[[135 127]
 [132 129]
 [140 129]
 [119 123]
 [133 122]
 [117 106]
 [126 120]
 [132 135]
 [126 129]
 [132 128]
 [128 122]]
=>
[[127 129 129 123 122 106 120 135 129 128 122]
 [135 132 140 119 133 117 126 132 126 132 128]]

[[128 102 127]
 [128 131 128]
 [128 137 129]
 [128 133 129]]
=>
[[127 128 129 129]
 [102 131 137 133]
 [128 128 128 128]]

[[131 149 128 128 147 154 126 128 149 128 128 148 150]
 [150 127 149 149 147 145 149 149 130 151 128 128 149]
 [133 127 128 128 148 124 125 128 148 130 149 147 149]
 [133 127 128 128 148 130 128 149 149 127 149 150 151]
 [136 128 128 128 151 147 150 149 149 131 149 150 149]
 [147 129 149 149 129 155 151 149 128 151 128 128 128]
 [145 127 149 149 145 144 149 149 129 149 128 126 130]]
=>
[[150 149 149 151 149 128 130]
 [148 128 147 150 150 128 126]
 [128 128 149 149 149 128 128]
 [128 151 130 127 131 151 149]
 [149 130 148 149 149 128 129]
 [128 149 128 149 149 149 149]
 [126 149 125 128 150 151 149]
 [154 145 124 130 147 155 144]
 [147 147 148 148 151 129 145]
 [128 149 128 128 128 149 149]
 [128 149 128 128 128 149 149]
 [149 127 127 127 128 129 127]
 [131 150 133 133 136 147 145]]

[[128 128 129 129 129 129 130 133 144 151]
 [136 149 153 152 153 153 153 153 152 153]
 [128 128 129 129 129 129 130 133 144 151]
 [128 128 129 132 147 152 152 152 152 152]
 [128 128 129 129 129 130 140 151 152 152]
 [128 134 149 152 153 153 152 152 152 153]
 [128 129 129 130 140 151 153 153 154 153]
 [134 149 153 154 154 153 153 152 153 153]
 [128 129 136 150 153 152 153 153 153 153]]
=>
[[151 153 151 152 152 153 153 153 153]
 [144 152 144 152 152 152 154 153 153]
 [133 153 133 152 151 152 153 152 153]
 [130 153 130 152 140 152 153 153 153]
 [129 153 129 152 130 153 151 153 152]
 [129 153 129 147 129 153 140 154 153]
 [129 152 129 132 129 152 130 154 150]
 [129 153 129 129 129 149 129 153 136]
 [128 149 128 128 128 134 129 149 129]
 [128 136 128 128 128 128 128 134 128]]

[[138 119 119 117 103]
 [122 142 129 136 153]
 [124 139 131 135 150]
 [123 139 131 128 147]
 [121 135 130 135 147]
 [121 139 132 128 146]
 [123 137 132 131 143]
 [120 138 130 125 141]
 [126 139 130 130 142]
 [122 137 132 124 143]
 [121 135 130 130 136]]
=>
[[103 153 150 147 147 146 143 141 142 143 136]
 [117 136 135 128 135 128 131 125 130 124 130]
 [119 129 131 131 130 132 132 130 130 132 130]
 [119 142 139 139 135 139 137 138 139 137 135]
 [138 122 124 123 121 121 123 120 126 122 121]]

[[113 132 133 132 136 128 133 139 128]
 [128 139 104 110 114 126 121 107 126]
 [132 124 150 142 137 129 132 142 129]
 [145 140 124 128 114 125 121 110 127]
 [135 145 133 125 119 129 128 119 126]
 [143 117 123 131 121 131 126 116 128]
 [101 118 124 136 145 121 129 150 131]
 [131 128 124 118 123 133 129 121 126]
 [119 151 123 121 122 125 127 122 126]
 [129 136 109 135 114 127 126 103 127]]
=>
[[128 126 129 127 126 128 131 126 126 127]
 [139 107 142 110 119 116 150 121 122 103]
 [133 121 132 121 128 126 129 129 127 126]
 [128 126 129 125 129 131 121 133 125 127]
 [136 114 137 114 119 121 145 123 122 114]
 [132 110 142 128 125 131 136 118 121 135]
 [133 104 150 124 133 123 124 124 123 109]
 [132 139 124 140 145 117 118 128 151 136]
 [113 128 132 145 135 143 101 131 119 129]]
